Below is a small trained network, with its code and all its weights. Each question gives an input and a class and asks what happens when units are switched off, that is, made to give their printed mean instead of their output.

import numpy as np


def w(rows, s, z=0):
    codes = np.array(rows[::2]) - 128.0
    scale = np.full(codes.shape[1], s)
    scale[-1] = z or s
    return codes * scale


def norm(h):
    return h / np.sqrt((h * h).mean(-1, keepdims=True) + 1e-5)


def f(y):
    return y / 2 * (1 + np.tanh(0.7978845608 * (y + 0.044715 * y**3)))


def log_softmax(a):
    a = a - a.max(-1, keepdims=True)
    return a - np.log(np.exp(a).sum(-1, keepdims=True))


def net(x, mask):
    res = np.array(x, float).reshape(1, 7) / 4 @ E
    u = 0
    for l in range(3):
        y = f(norm(res) @ A[l][:, :-1].T + A[l][:, -1])
        res = res + np.where(mask[u : u + 6], y, B[l][:, -1]) @ B[l][:, :-1]
        u += 6
    return log_softmax(norm(res)[-1] @ U[:, :-1].T + U[:, -1])


A, B = {}, {}
E = w([
[119,76,182,47],'x0',
[54,47,59,147],'x1',
[79,183,192,146],'x2',
[188,124,208,83],'x3',
[119,125,148,156],'x4',
[124,1,110,193],'x5',
[99,123,167,125],'x6',
],0.0076)
A[0] = w([
[89,74,153,185,31],'L0N0',
[146,99,89,4,3],'L0N1',
[117,193,191,133,96],'L0N2',
[211,113,174,199,119],'L0N3',
[111,183,112,112,196],'L0N4',
[119,103,137,66,24],'L0N5',
],0.015,0.0034)
B[0] = w([
[77,77,144,73,211],'L0N0',
[243,96,148,187,204],'L0N1',
[199,176,230,159,254],'L0N2',
[168,140,7,2,225],'L0N3',
[126,161,127,202,214],'L0N4',
[167,91,156,135,147],'L0N5',
],0.011,0.0046)
A[1] = w([
[127,124,169,97,2],'L1N0',
[14,80,75,190,183],'L1N1',
[94,97,80,200,137],'L1N2',
[222,45,120,239,172],'L1N3',
[155,254,246,21,240],'L1N4',
[102,194,94,168,139],'L1N5',
],0.0087,0.0041)
B[1] = w([
[150,138,124,92,114],'L1N0',
[67,142,153,70,203],'L1N1',
[99,165,146,87,161],'L1N2',
[112,183,221,30,194],'L1N3',
[103,77,81,251,255],'L1N4',
[157,192,113,134,150],'L1N5',
],0.012,0.0079)
A[2] = w([
[65,10,136,153,54],'L2N0',
[121,52,129,123,122],'L2N1',
[65,254,195,99,153],'L2N2',
[154,63,208,89,97],'L2N3',
[178,82,47,185,252],'L2N4',
[43,160,129,191,60],'L2N5',
],0.0089,0.0023)
B[2] = w([
[78,69,202,121,196],'L2N0',
[145,123,173,135,161],'L2N1',
[132,168,54,156,252],'L2N2',
[125,202,147,115,209],'L2N3',
[99,2,125,126,237],'L2N4',
[151,120,104,124,196],'L2N5',
],0.012,0.0032)
U = w([
[131,73,184,136,129],'0',
[187,65,47,85,138],'1',
[18,93,161,67,9],'2',
[88,196,61,128,173],'3',
[162,135,133,251,238],'4',
[222,131,198,71,24],'5',
],0.023,0.0016)

Each question gives the input, the list of numbers given to net, and the class t.
The units are the neurons (one row each of A and B). Each row of codes is followed by its name. A weight is (code - 128) times the scale printed after its matrix; where a second scale follows, it is the last column's (A, B and U).
mask holds one flag per neuron, layer by layer. A switched-off neuron (its flag False) gives its mean, the last column of its row in B, instead of its output. The means were averaged over made-up inputs and are rounded, as every weight is.
A unit's drop is (log p(t) with every unit on - log p(t) with that unit switched off) / (log p(t) with every unit on - log p(t) with every unit switched off).
The circuit of an input: a set's keep is (log p(t) with only the set's units on - log p(t) with every unit switched off) / (log p(t) with every unit on - log p(t) with every unit switched off). Starting from the 12 units with the biggest drops (on a tie, the unit counted first), units are removed one at a time, each time the one whose removal leaves the highest keep (on an exact tie, the one counted first), for as long as the keep stays at least 0.8.
units of the circuit, in order: the units of the circuit, biggest drop first
k most important neurons: the k neurons with the biggest drops, biggest first
k most important neurons of layer l: the k neurons of layer l with the biggest drops, biggest first
drop of u: that unit's drop, to one decimal
input [1,-4,-2,4,-2,4,7], class 1: units of the circuit, in order => (L0N3)
input [-1,-6,-5,8,-1,-3,-7], class 1: units of the circuit, in order => (L0N3, L1N4)
input [-4,5,6,-7,-7,4,0], class 2: 2 most important neurons of layer 0 => (L0N0, L0N2)
input [1,4,-5,-1,-5,0,-8], class 5: units of the circuit, in order => (L1N3, L0N1)
input [-8,-5,-5,3,-6,-2,-8], class 1: units of the circuit, in order => (L2N4, L0N2)
input [0,-5,-6,5,1,0,8], class 1: units of the circuit, in order => (L0N3, L1N4)
input [-5,-4,-4,-7,2,7,-5], class 3: 3 most important neurons of layer 1 => (L1N4, L1N3, L1N2)
input [6,-3,-3,-7,-5,-1,-7], class 5: units of the circuit, in order => (L0N1, L1N3)
input [-4,-3,-5,2,-3,-3,-1], class 1: 2 most important neurons => (L2N4, L0N2)
input [-2,6,0,7,-6,3,1], class 2: 2 most important neurons => (L0N2, L0N0)
input [0,-4,-7,-8,-3,4,-3], class 3: 2 most important neurons of layer 0 => (L0N3, L0N0)
input [-8,6,-6,-2,-4,2,0], class 3: 4 most important neurons => (L1N4, L2N2, L1N2, L2N4)
input [0,-8,3,0,-2,4,4], class 4: 3 most important neurons => (L1N4, L0N2, L0N0)
input [4,1,0,0,-6,-1,7], class 5: units of the circuit, in order => (L0N1)
input [1,2,-8,2,-8,7,-1], class 5: 2 most important neurons => (L1N3, L1N4)
input [3,6,2,1,-6,-6,3], class 5: 2 most important neurons => (L0N1, L1N3)
input [2,0,7,-1,8,-4,5], class 4: drop of L1N4 => 0.0
input [-1,-7,-5,-4,0,5,5], class 1: drop of L0N3 => 0.7
input [-5,3,-5,0,8,-8,3], class 4: drop of L1N1 => 0.1
input [1,-2,6,2,1,8,-7], class 1: units of the circuit, in order => (L0N3)
